Below is a small trained network, with its code and all its weights. Each question gives an input and a class and asks what happens when units are switched off, that is, made to give their printed mean instead of their output.

import numpy as np


def w(rows, s, z=0):
    codes = np.array(rows[::2]) - 128.0
    scale = np.full(codes.shape[1], s)
    scale[-1] = z or s
    return codes * scale


def f(y):
    return y / 2 * (1 + np.tanh(0.7978845608 * (y + 0.044715 * y**3)))


def log_softmax(a):
    a = a - a.max(-1, keepdims=True)
    return a - np.log(np.exp(a).sum(-1, keepdims=True))


def net(x, mask):
    res = np.array(x, float).reshape(1, 5) / 4 @ E
    y = f(res @ A[0][:, :-1].T + A[0][:, -1])
    res = res + np.where(mask, y, B[0][:, -1]) @ B[0][:, :-1]
    return log_softmax(res[-1] @ U[:, :-1].T + U[:, -1])


A, B = {}, {}
E = w([
[152,106,169,196,117,34,99,166,124,100,178],'x0',
[165,174,150,229,50,111,107,12,126,98,111],'x1',
[227,55,109,58,214,173,12,76,72,99,91],'x2',
[100,197,162,163,86,149,135,124,110,88,115],'x3',
[169,113,159,77,193,105,136,173,94,118,166],'x4',
],0.011)
A[0] = w([
[170,85,82,81,222,185,124,118,119,139,113,255],'n0',
[147,164,171,254,73,137,131,91,142,66,130,169],'n1',
[193,56,176,90,235,87,64,113,70,107,158,179],'n2',
[131,158,131,101,107,214,124,101,137,165,160,145],'n3',
[56,157,190,179,100,79,200,228,160,185,169,186],'n4',
[119,119,153,131,106,157,125,130,102,114,105,97],'n5',
[83,116,91,102,107,230,142,86,143,166,101,136],'n6',
[104,126,96,106,65,124,189,140,149,121,90,247],'n7',
[118,166,86,175,90,135,115,92,90,153,127,229],'n8',
[68,193,142,224,49,90,123,110,86,117,152,209],'n9',
[184,98,130,61,178,124,47,140,88,101,148,120],'n10',
[129,111,212,201,80,127,113,51,127,122,111,136],'n11',
],0.0096,0.0038)
B[0] = w([
[132,69,148,121,230,233,84,164,77,155,62,215],'n0',
[200,220,117,178,10,55,157,49,101,164,113,225],'n1',
[204,71,98,137,149,115,85,131,2,167,155,229],'n2',
[115,133,165,85,115,106,113,105,166,157,106,158],'n3',
[118,41,117,134,97,112,191,202,222,51,230,250],'n4',
[121,156,140,111,115,89,82,134,124,159,111,133],'n5',
[23,203,122,92,180,194,124,132,221,134,37,184],'n6',
[80,176,121,120,156,82,119,161,191,67,129,185],'n7',
[154,225,153,183,111,86,157,45,125,129,104,179],'n8',
[155,144,134,174,89,47,186,104,165,158,155,234],'n9',
[176,80,108,98,148,162,119,176,66,153,130,206],'n10',
[170,143,177,163,126,68,98,98,106,172,72,196],'n11',
],0.0082,0.02)
U = w([
[181,198,149,205,65,56,149,52,137,145,123,147],'0',
[116,108,131,148,117,86,183,168,196,69,254,253],'1',
[198,63,118,104,170,159,85,144,21,192,130,174],'2',
[87,180,130,88,166,179,109,97,171,155,64,8],'3',
],0.0092,0.00063)

Each question gives the input, the list of numbers given to net, and the class t.
The units are the neurons (one row each of A and B). Each row of codes is followed by its name. A weight is (code - 128) times the scale printed after its matrix; where a second scale follows, it is the last column's (A, B and U).
mask holds one flag per neuron, in row order. A switched-off neuron (its flag False) gives its mean, the last column of its row in B, instead of its output. The means were averaged over made-up inputs and are rounded, as every weight is.
A unit's drop is (log p(t) with every unit on - log p(t) with that unit switched off) / (log p(t) with every unit on - log p(t) with every unit switched off).
The circuit of an input: a set's keep is (log p(t) with only the set's units on - log p(t) with every unit switched off) / (log p(t) with every unit on - log p(t) with every unit switched off). Starting from all 12 units, units are removed one at a time, each time the one whose removal leaves the highest keep (on an exact tie, the one counted first), for as long as the keep stays at least 0.8.
units of the circuit, in order: the units of the circuit, biggest drop first
top k neurons: the k neurons with the biggest drops, biggest first
drop when u is switched off: that unit's drop, to one decimal
input [1,-2,-6,7,-4], class 1: units of the circuit, in order : (n4)
input [6,-2,3,-2,-8], class 2: top 2 neurons : (n1 n9)
input [-5,3,-1,-5,4], class 3: top 2 neurons : (n2 n10)
input [5,4,8,-1,-7], class 2: top 3 neurons : (n2 n9 n10)
input [-7,4,8,-1,-5], class 3: top 3 neurons : (n6 n3 n8)
input [0,-2,-1,-2,-6], class 1: top 2 neurons : (n0 n1)
input [4,-8,0,2,0], class 2: top 2 neurons : (n9 n7)
input [7,-3,0,4,-3], class 1: top 2 neurons : (n4 n8)
input [-6,-7,-3,3,-5], class 3: top 2 neurons : (n6 n9)
input [6,3,-7,-5,1], class 1: drop when n4 is switched off : 4.3
input [-8,-3,-8,1,-5], class 1: drop when n4 is switched off : 0.7
input [0,3,-5,-7,-1], class 1: drop when n4 is switched off : 0.5
input [7,-1,-3,-2,-1], class 1: drop when n4 is switched off : 0.1
input [8,0,-2,-7,7], class 2: units of the circuit, in order : (n2)
